Below is a small trained network, with its code and all its weights. Each question gives an input and a class and asks what happens when units are switched off, that is, made to give their printed mean instead of their output.

import numpy as np


def w(rows, s, z=0):
    codes = np.array(rows[::2]) - 128.0
    scale = np.full(codes.shape[1], s)
    scale[-1] = z or s
    return codes * scale


def norm(h):
    return h / np.sqrt((h * h).mean(-1, keepdims=True) + 1e-5)


def f(y):
    return np.maximum(y, 0)


def log_softmax(a):
    a = a - a.max(-1, keepdims=True)
    return a - np.log(np.exp(a).sum(-1, keepdims=True))


def net(x, mask):
    res = np.array(x, float).reshape(1, 2) / 4 @ E
    u = 0
    for l in range(2):
        y = f(norm(res) @ A[l][:, :-1].T + A[l][:, -1])
        res = res + np.where(mask[u : u + 8], y, B[l][:, -1]) @ B[l][:, :-1]
        u += 8
    return log_softmax(norm(res)[-1] @ U[:, :-1].T + U[:, -1])


A, B = {}, {}
E = w([
[27,3,68,152,109],'x0',
[14,171,45,75,207],'x1',
],0.0059)
A[0] = w([
[138,73,96,197,131,184],'0.n0',
[62,48,139,159,107,238],'0.n1',
[158,99,137,124,125,113],'0.n2',
[126,40,108,175,76,154],'0.n3',
[159,111,127,127,96,181],'0.n4',
[74,90,150,159,157,192],'0.n5',
[143,200,101,2,214,251],'0.n6',
[218,132,164,20,93,3],'0.n7',
],0.0093,0.00068)
B[0] = w([
[208,152,90,124,212,176],'0.n0',
[27,120,167,190,151,205],'0.n1',
[90,38,141,187,7,155],'0.n2',
[217,220,130,142,130,203],'0.n3',
[117,79,97,155,6,164],'0.n4',
[38,144,70,120,2,171],'0.n5',
[219,124,37,228,211,254],'0.n6',
[134,186,174,54,57,203],'0.n7',
],0.005,0.0078)
A[1] = w([
[130,255,208,26,137,120],'1.n0',
[29,77,68,96,233,253],'1.n1',
[184,134,192,209,162,107],'1.n2',
[125,190,223,175,110,152],'1.n3',
[85,2,81,79,98,167],'1.n4',
[222,65,202,118,119,134],'1.n5',
[119,30,143,239,133,67],'1.n6',
[163,113,151,35,70,119],'1.n7',
],0.0064,0.0042)
B[1] = w([
[88,65,59,191,144,172],'1.n0',
[153,168,233,40,69,254],'1.n1',
[56,177,79,98,120,181],'1.n2',
[108,58,172,111,189,189],'1.n3',
[34,153,190,166,119,168],'1.n4',
[66,117,138,32,124,192],'1.n5',
[163,94,1,152,215,163],'1.n6',
[163,100,154,138,136,166],'1.n7',
],0.0073,0.0066)
U = w([
[219,217,72,100,252,178],'0',
[148,126,158,136,165,1],'1',
[141,109,136,111,178,23],'2',
[8,192,164,93,107,175],'3',
[109,80,43,229,116,160],'4',
[218,69,226,56,52,150],'5',
],0.016,0.0097)

Each question gives the input, the list of numbers given to net, and the class t.
The units are the neurons (one row each of A and B). Each row of codes is followed by its name. A weight is (code - 128) times the scale printed after its matrix; where a second scale follows, it is the last column's (A, B and U).
mask holds one flag per neuron, layer by layer. A switched-off neuron (its flag False) gives its mean, the last column of its row in B, instead of its output. The means were averaged over made-up inputs and are rounded, as every weight is.
A unit's drop is (log p(t) with every unit on - log p(t) with that unit switched off) / (log p(t) with every unit on - log p(t) with every unit switched off).
unit that matters most: the unit with the biggest drop
k most important neurons: the k neurons with the biggest drops, biggest first
top k neurons in layer l: the k neurons of layer l with the biggest drops, biggest first
drop when u is switched off: that unit's drop, to one decimal
input [4,-8], class 4: unit that matters most -> 1.n1
input [7,2], class 3: 2 most important neurons -> [1.n1 0.n6]
input [2,-4], class 4: 4 most important neurons -> [1.n1 0.n1 1.n6 0.n7]
input [0,0], class 0: 3 most important neurons -> [0.n5 0.n7 0.n4]
input [7,0], class 3: 2 most important neurons -> [0.n6 1.n1]
input [0,8], class 0: top 2 neurons in layer 0 -> [0.n6 0.n1]
input [4,-6], class 4: 2 most important neurons -> [1.n1 1.n6]
input [4,0], class 3: 3 most important neurons -> [0.n6 0.n5 1.n1]
input [7,1], class 3: 2 most important neurons -> [0.n6 1.n1]
input [-1,3], class 0: drop when 0.n6 is switched off -> 0.6
input [-1,5], class 0: drop when 0.n6 is switched off -> 1.0
input [0,1], class 0: drop when 0.n6 is switched off -> 0.2
input [0,4], class 0: drop when 0.n6 is switched off -> 1.7
